[  3   6  -5   1  -6  -1 -12   9  -2  -4   7   0   7 -13   0  -1   5  -4
  -3  19  -1  -7   2  -6   3   6  -1   4   1  -3 -14  -4  -1   2  -5  -9
  -6  11   4   7  -6   0   0   0]
Q512 > q539
[  3  -7  -6   8 -19   5   6  20  -1   2   9   2  -2  -3   4   9  10 -12
  16  -3  14 -19   7  -2  -2   9   6  -5  12  -6  -1  11   1  -8 -14   9
  -3 -14 -13  17   4  -5 -36 -18]
Q514 > q453
[ -2  -5  -3  -6  -5   5  -2   4   2  -5   6   4  -3   8   2   0   1   9
   3 -11  14  -3   2   5  -8   8   4 -22   5  -4   3   9   1  -1 -15  15
   0   6 -10  19   1  -5 -21 -18]
q182 > Q406
[  1   3  -2   6  -8  -1 -11   2 -11  -7   6   7  -3  -4  -4  -1   0  -3
   0 -12   3   3   4   1  11  13  -3 -11   1   0  -8  -6   4   3  -1  -3
  -7  13   4   0  -2   2   3   1]
Q512 > q539
[  3  -3 -10   5 -18   6  -6  16  -1  -3  17   2  -1  -2   1   6   8   6
   8   0  13 -17  15 -10   8  13   2  -2   3 -14  -9   1   0  -3  -5   4
  -9   0   2  12  -2  -1 -14 -12]
Q514 > q869
[  3   6 -16  14 -28   7  -9   5 -16  -5   6  -1  -3 -20  -5   1   4 -10
   8 -25   9   1  12 -10  -3  25  -2 -26   1  -8  -7   1   4   7  -4  10
  -6  10  -1  19   0  -3 -16 -11]
Q512 > q539
[  4  -3 -13   8 -42  13  10  12 -31   0   1   8  -4 -11  -3  10   9  -5
  20 -16   9 -10  13   3  15  26   3 -23   8  -7 -20  10   8  -2   2   6
 -10  -9  -3  19   5   1 -13 -21]
Q514 > q869
[  2  -4  -4  12 -19   4   1  19   5  -2  12   0   1   0   6   7  13  -6
 -21  -1  23 -24  10  -2   2  14   5  -9  13 -12  -5  14  -2  -2 -16  10
  -2  -7  -7  20  -2  -1 -25 -19]
Q514 > q453
[  2   4  -6   6  -5   0  -6   9 -15  -5   2   3   7 -14   5   3   4  -4
   3 -21  -2  -5   5 -11   6  15   0 -10   2  -7  -9  -2   3  -9  -1  -5
  -3   7   2   4   2   7  -7  -7]
Q512 > q539
[  3  -7 -10   5 -33   5   4  12  -9   1  15  -1   1  -1   1   8  10  -3
  15 -13  25  -7  11  -3   6  19   3 -17   9  -8   1   4   0  -5  -8  15
  -6  -2  -7  21   3  -1 -23 -22]
Q514 > q453
[  3   0  -8   5 -15  -2  -5  20   8   6  12   1  -2  -5   1  -1  12 -13
   4   2  13 -24  18  -8  -4   7   5  -1  10  -8  -4  11   0  -7 -10   3
  -4   4  -2   7  -5  -1 -21 -11]
Q514 > q453
[-17  -5  23 -25  46 -13 -23  13  49   1   2  -8   7  10  11   3  -3   9
   9  49 -19 -35 -26  -6 -19 -35   0  49   4  -9 -10   8 -14  -2 -23 -34
   8  11  17   2 -14  -7  30   8]
Q514 > q453
[  8  -5 -10   4  -1   5   2  -3   7  -2   0   0  -1  11  -4  -3   1  -1
   7 -16  15  -4   6   7 -11   5  -4 -22   6  -2  14  -2  -5   2 -10  21
   5  -2 -10  11  -1  -6 -24  -9]
q182 > Q406
[  1  -3  -7  -1 -26   4  -6  14  10   0   9  -1   2 -30   7   0   9  -2
   6   4  10 -23   4  -5   0  12   6   2   9 -12 -10  12   5   0 -15  -7
  -5   2   1  19  -3  -3  -2 -13]
Q514 > q869
[ -3  -7   0   5  -3  -1  -1  10  12   1   1   1   0  -2   4   2   7  -6
   8  17   3 -15   3   1  -1   4   1   9   7  -5  -6  11  13  -4  -8  -6
   1   1   2   5  -5  -2  -7  -5]
Q514 > q453
[  1  -7   2   2 -13   6 -19   8   3  -9  12   4  -7   8   1  -5   7   0
   4 -13  23  -5  10   2   0  14   2 -25  -4  -6   3   9  -1   1 -17  20
  -4   6 -18  23   1  -4 -14 -13]
q182 > Q406
[ -3  -1  -2  11   4  -2  -1   3   5  -2   0   3   1   6   2   5  -1   3
   2   1   5  -6  -1  -3  -7  10  -1  -2   1  -8  -3   1   0  -5  -8   3
   6   8   7   5  -1   3 -15   0]
q182 > q74
[  3   1  -3  -6  -1   0  -3   4   6  -4   2   2   2  -5   4   9   1   3
  -3   6  -5 -13  -2  -2   1   0   0   3   3  -6  -9   6   0  -2  13 -32
   3   5   7  10  -1  -2   7  -1]
Q512 > q285
[  3   5 -18  15 -24   7   1   6 -21  -5   4   9  -8 -16  -5   1   3  -9
  10 -30  10  -5  16  -3   8  28  -4 -30   5  -3  -7   6  12   3   2   8
  -8   7  -1   8  -1   4 -21 -14]
Q512 > q285
[  4  -6  -3   1  -9   5   0  26  10   1   4  -1  -1   2   6   3  10  -9
  12  10  15 -24   2  -4  -6   3   3 -29  11 -12   0   3  -2  -5 -13   8
  -1  -5  -3  12  -4   0 -18 -14]
Q514 > q453
[  4  -9  -4  10 -10   4 -10   8  -5  -2   8  -1  -3   6   2  -6   2  -5
   6 -19  21  -8   5   1  -8   6   5 -25   3  -5  11  12  -3   4 -10  25
  -6   7 -18  11  -1  -2 -31  -9]
q182 > Q406
[  1   8 -11   3 -23   2 -15   6 -12  -8   6  -3  -3 -12  -2   0  11  -5
   3 -18  11  -5   4  -3   8  19  -1 -19   1  -7  -7   1   4   5  -1   1
  -9  11   1  16  -2   1  -7  -7]
Q512 > q539
[  1   2   1  -7   5  -2 -15  11  15  -2   5   0   3  -7   6   3   3   0
  -2  10  -4  -8  -7  -5   0   2  -6  16   1  -8  -9   3  -1  -1 -13 -13
  -3   8   7   3  -5  -2   7   2]
Q512 > q285
[  3  -4 -11  15 -18   3   3   9  -5  -1  16   4   1  -9  -1   3   7 -10
   8  -6   7 -17  10  -3   1  10   5 -13  10  -3  -9   8   3  -2  -3  -3
 -11   3   2  12 -10  -3 -14 -13]
Q512 > q285
[  3  -7 -13  10 -15   3   1  19   0   4   8  -2   0  -1   1   3   8  -7
  12  -2  15 -17  11  -3  -1  10   3  -7   8  -7   0  11  -2  -4  -6   8
  -8  -7  -5  10  -3  -2 -23 -13]
Q514 > q453
[ -2  -6  -1   1   7  -1  -4   3  13  -4   7  -1   3  13   0  -5   1   3
   8  -3   9  -8   3   2  -9 -12   2 -10   5  -3   8  12  -5   0 -10  17
   5   5 -14   8   0  -6 -18  -3]
q182 > Q406
[ -3  -6  -6   3  -5   2  -5  17  18   4  17   1 -13  -7   9  11   9  -7
   8  10   4 -30   0  -4  -3   2   1   2   7  -8  -8  14  -5  -1 -14  -5
   0   6   2  13   0  -3 -10 -15]
Q514 > q453
[ -2   2  -7  13  -7   3  10   5  -1   4   9   0   1   1  -2   4  -4  -4
  10 -12   5  -8   7   7  -7   4   7 -19   7  -2   3   5  -1  -4  -3  13
   5  -2 -10   1  -2   0 -23  -7]
q182 > q74
[  1  -1  -7   5 -15  -2 -22   9  -6  -8  11   0  -2  -7   0  -4   6 -12
   1 -11  15  -6   7 -10   9  16   1 -10   3  -8  -4  -1   2   1  -6   6
  -9  14   1  14  -1   4 -21  -5]
Q512 > q539
[  2  -5  -4   0 -23   6   0   7   3   0   0   0  -2  -4   7   6   8  -4
   2  -4   8 -16  14  -3   2   8  -2  -5   2 -14  -3   6   1   3 -12   2
  -1  -2   2  16  -2  -4  -8 -12]
Q514 > q869

[  4  37  -6  15  -2   3  -2  -6   7 -10  25   6   9   5  33  -4   1  -1
   6 -18  -2  -3   3  -3   5  -5  -1   5   1   2   4  -2  -8  -6  -8   3
   0   9  -3   4  22  11   0  -4]
(88) > V
[ -1  31 -11  29 -26   3  -1  -5   8  -3   3  19   3  17 -10  18   1  -4
   3  -5  -3   2   1  -1   2  -3  -5  13  23   0   9  -5  -2  -3 -17   4
   2   8  -1   1  22   8   3  -5]
(88) > V
[  2 -24 -13   1   4   0   7   3  14 -28  21   0   9   9  25   3  -8  -2
   2 -16   0   1  12   3  -4 -11   2  -4  11   1   6   0  11  -4 -23  -9
   2  27  -5   3 -10 -20   1  -1]
(86) > D
[  4  36  -5  -8   9   0   6  -9   4 -18   7   1   9  14  -3  15   0   2
  -9 -19   2   2  -1   1   5 -14  -4   0  15  -5  -3   0  -5  -2 -11   2
   2  -1  -4  -2  19 -22   1  -2]
(83) > X
[  6 -23  -2   4 -13  -9   4   9   8   0   8  10   6   5   8   2  -5  -5
  -5  -6  -2   2  12  -1  -2  -4   3  -5   6  -3   7   0   9  -1 -16  -2
   2  11   0   4  -6  12   1   0]
(86) > D
[ -1  49  -4   6  -1   6   0 -11   4 -16  -1   7   3  13   4   2   7  -2
  10 -10  -3   0  -2   3   9  -1   1  13   5   0   2  -3 -23  -6  -9   0
   0  -7  -4   1  23   6   1  -1]
(88) > L
[  8  49  -5   3   5  -7  -3 -28   4 -24  -5  16  11   9 -21   3   2  12
   1 -18   1  -2  -4  -1   2 -12  -5  -8  22  -6  -3 -12  -6   0  -4  -2
   1  -4   0  -4  34   4   5  -6]
(83) > U
[  4 -49  -9   2  -9   4   6   2  11 -21  39   0   7  15  11  29  -6 -10
 -12  -5  -1  -1   8   5  -9 -16   5   4   9   6  10   4  13  -6 -23  -1
   4  17  -5   5 -11 -35   0  -1]
(86) > E
[ -5  28 -12   8  -7   9   1  -2   6 -17  -3  13  -2  13   4  13  -1  -2
   8 -15  -2   0   5   4   4   1  -1  13   7  -6   4  -2  -6  -3 -13   8
   1  -2  -3  -2  16   3   4  -1]
(88) > L
[  6   8 -10  14  -3  10   1  -4   6   5  10   6   3  12   0   9   2   0
  -8  -9  -1  -3   2   2  11  -6   0  12   2   1   3   1 -17  -4 -11   5
   0   4  -5   0  18   8   5   0]
(83) > X
[  6 -18 -10  -4   4 -10   8   1  13 -20  15  -3   6  11  16   1  -5  -5
 -11  -8   1   7  10  -2  -1 -17   2  -5   7   6   3   1   4  -4 -21  -8
   3  17  -6   6  -4 -20   2   1]
(86) > D
[ 10  -7  -9  -6   7 -13   1  -3  14 -27   7   6   2  10   8  -2  -1  -1
   3  -7   2   1   9  -3   0 -13   2  -7   9   2   2  -2   2  -1 -18 -10
   2   8   0   1   2  -5   1  -2]
(86) > D
[-6 16 -7  6 -9  8 -2 -1 -2 -5  6  8  3  3 11  4  0 -1 -1 -8 -2 -2 -3  0
  0  4 -3  7  6 -1  3 -1 -4 -2 -6 10  0  2 -4 -2 13 13  1  0]
(88) > L
[  9   0 -10  17 -12  -1   4  -1  11  -7  31   9   4  15  -5  18  -3  -3
   2  -9  -1  -1   6   4  -7 -15  -1   1   9   0   7   2   7  -2 -13 -12
   5  20  -5   1  -3 -34   2   0]
(86) > E
[ -1  27  -5   3   1   3  -5 -11  -1  -7  11   3   1  10  21   7   3  -3
   9 -10  -1  -2  -1   0   7  -2   2  11   3  -1   3   1 -11  -2  -7   4
   1  -6  -4   0  21  -1   1  -5]
(88) > V
[  7 -21 -14  10  -5   3  -2   7  14 -16  16   6   1  12  10   7  -3  -4
  15  -9   1   1  14   3   0 -11   8  -1   6  -2   5   1   1   0 -24 -14
   4  17  -4   4 -15 -24   2 -10]
(86) > D
